Below are the code and all the weights of a small trained network. Each question names an input and a class and asks about switching units off, where a switched-off unit gives its printed mean instead of its output.

import numpy as np


def w(rows, s, z=0):
    codes = np.array(rows[::2]) - 128.0
    scale = np.full(codes.shape[1], s)
    scale[-1] = z or s
    return codes * scale


def norm(h):
    return h / np.sqrt((h * h).mean(-1, keepdims=True) + 1e-5)


def f(y):
    return y / 2 * (1 + np.tanh(0.7978845608 * (y + 0.044715 * y**3)))


def log_softmax(a):
    a = a - a.max(-1, keepdims=True)
    return a - np.log(np.exp(a).sum(-1, keepdims=True))


def net(x, mask):
    res = np.array(x, float).reshape(1, 3) / 4 @ E
    u = 0
    for l in range(3):
        y = f(norm(res) @ A[l][:, :-1].T + A[l][:, -1])
        res = res + np.where(mask[u : u + 8], y, B[l][:, -1]) @ B[l][:, :-1]
        u += 8
    return log_softmax(norm(res)[-1] @ U[:, :-1].T + U[:, -1])


A, B = {}, {}
E = w([
[124,139,181,18,145,179,74,92,74,116],'x0',
[160,104,149,69,151,114,115,209,240,72],'x1',
[106,48,85,141,156,101,2,59,164,148],'x2',
],0.0057)
A[0] = w([
[158,137,151,69,153,116,107,189,217,76,37],'0.n0',
[149,104,195,129,134,211,96,110,100,91,21],'0.n1',
[190,220,166,120,123,131,169,186,105,102,103],'0.n2',
[145,108,204,27,126,113,108,84,61,64,5],'0.n3',
[101,159,177,74,210,200,93,139,97,120,21],'0.n4',
[125,85,53,98,201,36,32,84,138,98,77],'0.n5',
[84,184,115,153,115,113,114,104,20,189,115],'0.n6',
[138,119,116,255,126,61,163,200,171,140,118],'0.n7',
],0.0058,0.0024)
B[0] = w([
[254,95,58,126,164,64,221,49,26,153,233],'0.n0',
[142,157,72,159,123,134,134,132,166,140,145],'0.n1',
[64,77,238,160,120,117,71,96,185,98,222],'0.n2',
[128,204,62,129,79,103,98,221,163,201,200],'0.n3',
[67,167,82,112,117,123,116,158,122,194,179],'0.n4',
[99,115,190,143,71,161,98,125,162,45,235],'0.n5',
[198,72,104,104,187,92,164,116,102,111,228],'0.n6',
[87,165,82,43,112,160,66,160,113,195,254],'0.n7',
],0.0073,0.0049)
A[1] = w([
[96,183,233,133,111,109,184,134,158,89,72],'1.n0',
[152,83,95,71,216,143,142,178,173,90,61],'1.n1',
[90,156,165,129,99,150,193,156,115,112,107],'1.n2',
[116,117,108,160,130,181,149,79,45,135,81],'1.n3',
[68,146,108,110,114,90,99,91,126,139,95],'1.n4',
[107,153,39,209,125,98,115,231,148,155,3],'1.n5',
[210,105,56,132,219,128,186,102,114,129,83],'1.n6',
[112,144,64,71,132,135,88,160,153,254,101],'1.n7',
],0.0072,0.0027)
B[1] = w([
[73,38,161,163,116,139,45,64,148,136,173],'1.n0',
[165,108,125,152,162,153,245,84,10,188,155],'1.n1',
[88,54,164,182,147,180,20,67,158,87,154],'1.n2',
[187,66,137,108,128,64,208,183,148,162,159],'1.n3',
[159,149,158,143,193,192,185,196,181,117,152],'1.n4',
[81,221,22,52,2,155,146,150,36,127,172],'1.n5',
[167,70,184,114,219,23,89,104,117,89,211],'1.n6',
[96,232,103,94,12,200,252,220,109,99,254],'1.n7',
],0.0055,0.0068)
A[2] = w([
[139,255,98,138,75,177,151,152,143,186,111],'2.n0',
[253,133,115,118,205,50,177,116,92,138,48],'2.n1',
[195,89,86,120,207,52,120,147,50,157,116],'2.n2',
[122,244,131,42,139,176,99,156,98,171,2],'2.n3',
[186,68,106,105,198,57,148,96,115,217,111],'2.n4',
[117,132,118,214,151,201,52,75,223,71,50],'2.n5',
[80,110,139,205,158,121,54,95,169,36,21],'2.n6',
[117,115,171,166,140,185,146,156,142,143,85],'2.n7',
],0.0069,0.0025)
B[2] = w([
[50,140,70,117,107,228,134,186,70,22,254],'2.n0',
[213,186,134,213,254,84,166,92,221,207,252],'2.n1',
[215,230,161,91,146,135,137,78,174,129,241],'2.n2',
[49,187,72,75,94,218,151,173,64,88,209],'2.n3',
[186,186,110,119,137,75,217,219,193,116,240],'2.n4',
[108,22,189,200,167,96,109,95,61,189,183],'2.n5',
[59,124,246,161,131,173,106,114,133,150,184],'2.n6',
[173,100,140,152,111,132,94,114,157,163,128],'2.n7',
],0.0065,0.0068)
U = w([
[84,182,66,84,73,186,144,205,95,124,253],'0',
[248,159,141,130,212,65,173,129,170,164,74],'1',
[90,35,216,171,139,133,63,102,141,151,39],'2',
],0.014,0.0014)

Each question gives the input, the list of numbers given to net, and the class t.
The units are the neurons (one row each of A and B). Each row of codes is followed by its name. A weight is (code - 128) times the scale printed after its matrix; where a second scale follows, it is the last column's (A, B and U).
mask holds one flag per neuron, layer by layer. A switched-off neuron (its flag False) gives its mean, the last column of its row in B, instead of its output. The means were averaged over made-up inputs and are rounded, as every weight is.
A unit's drop is (log p(t) with every unit on - log p(t) with that unit switched off) / (log p(t) with every unit on - log p(t) with every unit switched off).
unit that matters most: the unit with the biggest drop
top k neurons: the k neurons with the biggest drops, biggest first
top k neurons in layer l: the k neurons of layer l with the biggest drops, biggest first
drop of u: that unit's drop, to one decimal
input [0,6,-7], class 2: top 2 neurons	[0.n2 0.n6]
input [-8,-1,6], class 0: unit that matters most	0.n7
input [-4,6,-7], class 2: top 3 neurons	[0.n2 0.n6 1.n0]
input [2,5,-5], class 1: top 2 neurons	[0.n0 0.n5]
input [-7,-8,-4], class 1: top 4 neurons	[0.n6 0.n3 0.n4 1.n3]
input [2,8,-8], class 1: top 2 neurons	[0.n0 0.n5]
input [-7,7,-2], class 0: top 4 neurons	[0.n7 0.n6 1.n7 1.n5]
input [-2,-4,-6], class 2: top 2 neurons	[0.n0 0.n2]
input [5,1,6], class 2: top 4 neurons	[0.n5 0.n7 1.n5 1.n7]
input [-6,5,-8], class 2: top 2 neurons	[0.n2 0.n3]
input [3,8,-8], class 1: top 2 neurons in layer 1	[1.n1 1.n7]
input [5,-2,6], class 2: top 2 neurons in layer 1	[1.n5 1.n7]
input [5,-7,-3], class 1: top 2 neurons in layer 0	[0.n6 0.n7]
input [-4,7,8], class 2: top 2 neurons	[0.n5 0.n6]
input [-8,0,7], class 0: top 2 neurons	[0.n7 0.n2]
input [0,-3,6], class 2: top neuron	[0.n5]
input [-2,3,-5], class 2: drop of 0.n2	1.1
input [-6,5,4], class 0: drop of 0.n7	4.0
input [0,-6,-3], class 1: drop of 0.n7	0.0
